Here is a tiny trained network, its code and every weight. The questions are about switching its units off for an input and a class, where a switched-off unit gives its printed mean instead of its output.

import numpy as np


def w(rows, s, z=0):
    codes = np.array(rows[::2]) - 128.0
    scale = np.full(codes.shape[1], s)
    scale[-1] = z or s
    return codes * scale


def f(y):
    return y / 2 * (1 + np.tanh(0.7978845608 * (y + 0.044715 * y**3)))


def log_softmax(a):
    a = a - a.max(-1, keepdims=True)
    return a - np.log(np.exp(a).sum(-1, keepdims=True))


def net(x, mask):
    res = np.array(x, float).reshape(1, 6) / 4 @ E
    y = f(res @ A[0][:, :-1].T + A[0][:, -1])
    res = res + np.where(mask, y, B[0][:, -1]) @ B[0][:, :-1]
    return log_softmax(res[-1] @ U[:, :-1].T + U[:, -1])


A, B = {}, {}
E = w([
[187,217,147,74,194,102,141,176,137],'x0',
[123,133,126,127,127,130,131,134,127],'x1',
[132,131,121,134,123,137,144,138,119],'x2',
[130,128,126,126,132,131,129,126,129],'x3',
[110,115,30,99,81,63,114,184,180],'x4',
[160,172,66,165,127,167,10,125,99],'x5',
],0.012)
A[0] = w([
[165,150,66,52,156,48,119,219,190,91],'neuron 1',
[186,190,192,141,191,174,116,136,111,97],'neuron 2',
[96,77,172,203,94,204,134,44,93,172],'neuron 3',
[140,114,194,96,168,108,178,131,116,131],'neuron 4',
[148,128,247,78,171,121,184,133,131,169],'neuron 5',
[132,126,21,194,63,168,11,139,117,133],'neuron 6',
[139,228,90,63,167,59,132,182,150,122],'neuron 7',
[102,75,174,83,129,87,213,130,160,253],'neuron 8',
[88,59,48,135,14,88,106,140,149,128],'neuron 9',
[86,101,175,191,135,192,125,65,69,170],'neuron 10',
[148,189,63,50,118,51,131,220,189,88],'neuron 11',
[152,164,97,194,147,161,2,159,97,192],'neuron 12',
[177,165,128,157,158,172,94,102,93,120],'neuron 13',
[84,42,157,146,82,107,168,122,148,154],'neuron 14',
[179,217,234,104,226,167,131,156,95,125],'neuron 15',
],0.0073,0.0067)
B[0] = w([
[137,61,164,187,141,188,132,108,131,216],'neuron 1',
[108,186,110,93,124,92,107,151,131,198],'neuron 2',
[137,68,167,198,161,195,100,120,132,224],'neuron 3',
[99,109,110,114,162,106,184,83,94,178],'neuron 4',
[89,114,126,76,165,88,189,48,54,218],'neuron 5',
[135,98,20,70,153,158,143,75,82,246],'neuron 6',
[153,113,156,154,182,162,95,115,104,216],'neuron 7',
[40,58,142,165,114,110,254,120,170,239],'neuron 8',
[55,127,53,56,110,69,189,132,147,222],'neuron 9',
[180,103,159,161,163,164,114,125,115,214],'neuron 10',
[124,62,172,192,160,190,120,125,135,221],'neuron 11',
[202,170,70,109,175,148,72,104,90,248],'neuron 12',
[162,174,129,130,120,131,76,190,143,180],'neuron 13',
[84,109,145,189,110,102,125,165,161,190],'neuron 14',
[137,180,108,66,135,86,123,97,94,242],'neuron 15',
],0.0093,0.011)
U = w([
[112,82,233,192,144,148,144,126,152,163],'0',
[106,136,74,25,141,89,155,78,106,207],'1',
[191,113,127,180,144,213,58,130,133,134],'2',
[172,255,137,79,135,82,70,150,130,5],'3',
[78,112,103,130,24,53,149,196,205,73],'4',
],0.0083,0.0022)

Each question gives the input, the list of numbers given to net, and the class t.
The units are the neurons (one row each of A and B). Each row of codes is followed by its name. A weight is (code - 128) times the scale printed after its matrix; where a second scale follows, it is the last column's (A, B and U).
mask holds one flag per neuron, in row order. A switched-off neuron (its flag False) gives its mean, the last column of its row in B, instead of its output. The means were averaged over made-up inputs and are rounded, as every weight is.
A unit's drop is (log p(t) with every unit on - log p(t) with that unit switched off) / (log p(t) with every unit on - log p(t) with every unit switched off).
The circuit of an input: a set's keep is (log p(t) with only the set's units on - log p(t) with every unit switched off) / (log p(t) with every unit on - log p(t) with every unit switched off). Starting from the 12 units with the biggest drops (on a tie, the unit counted first), units are removed one at a time, each time the one whose removal leaves the highest keep (on an exact tie, the one counted first), for as long as the keep stays at least 0.8.
circuit, biggest first: the units of the circuit, biggest drop first
most important unit: the unit with the biggest drop
top k neurons: the k neurons with the biggest drops, biggest first
drop of u: that unit's drop, to one decimal
input [-8,-8,0,2,1,-3], class 4: circuit, biggest first => [neuron 9; neuron 14]
input [5,-3,0,-7,1,-5], class 0: most important unit => neuron 6
input [-1,0,-3,4,-1,-6], class 0: top 2 neurons => [neuron 9; neuron 6]
input [1,-5,-2,-6,5,4], class 2: top 2 neurons => [neuron 5; neuron 11]
input [7,-8,8,-4,0,8], class 3: top 2 neurons => [neuron 15; neuron 2]
input [5,0,1,-6,-1,1], class 3: top 3 neurons => [neuron 6; neuron 8; neuron 9]
input [0,0,4,-1,3,-4], class 4: top 2 neurons => [neuron 3; neuron 10]
input [-6,-3,-6,7,1,5], class 1: top 2 neurons => [neuron 9; neuron 6]
input [1,-6,4,-3,7,3], class 2: top 3 neurons => [neuron 11; neuron 1; neuron 5]
input [2,1,2,2,7,-4], class 0: top 2 neurons => [neuron 11; neuron 1]
input [2,-8,2,7,-7,-7], class 1: top 2 neurons => [neuron 5; neuron 15]
input [-7,1,6,1,2,7], class 1: top 2 neurons => [neuron 9; neuron 6]
input [1,-8,4,-2,8,1], class 2: top 2 neurons => [neuron 11; neuron 1]
input [-1,7,-2,-6,7,-5], class 4: most important unit => neuron 9
input [5,-8,-7,6,2,1], class 2: drop of neuron 8 => 0.2
input [-1,7,-5,5,7,-6], class 4: drop of neuron 9 => 0.5
input [7,4,2,3,-6,1], class 3: drop of neuron 8 => 0.2
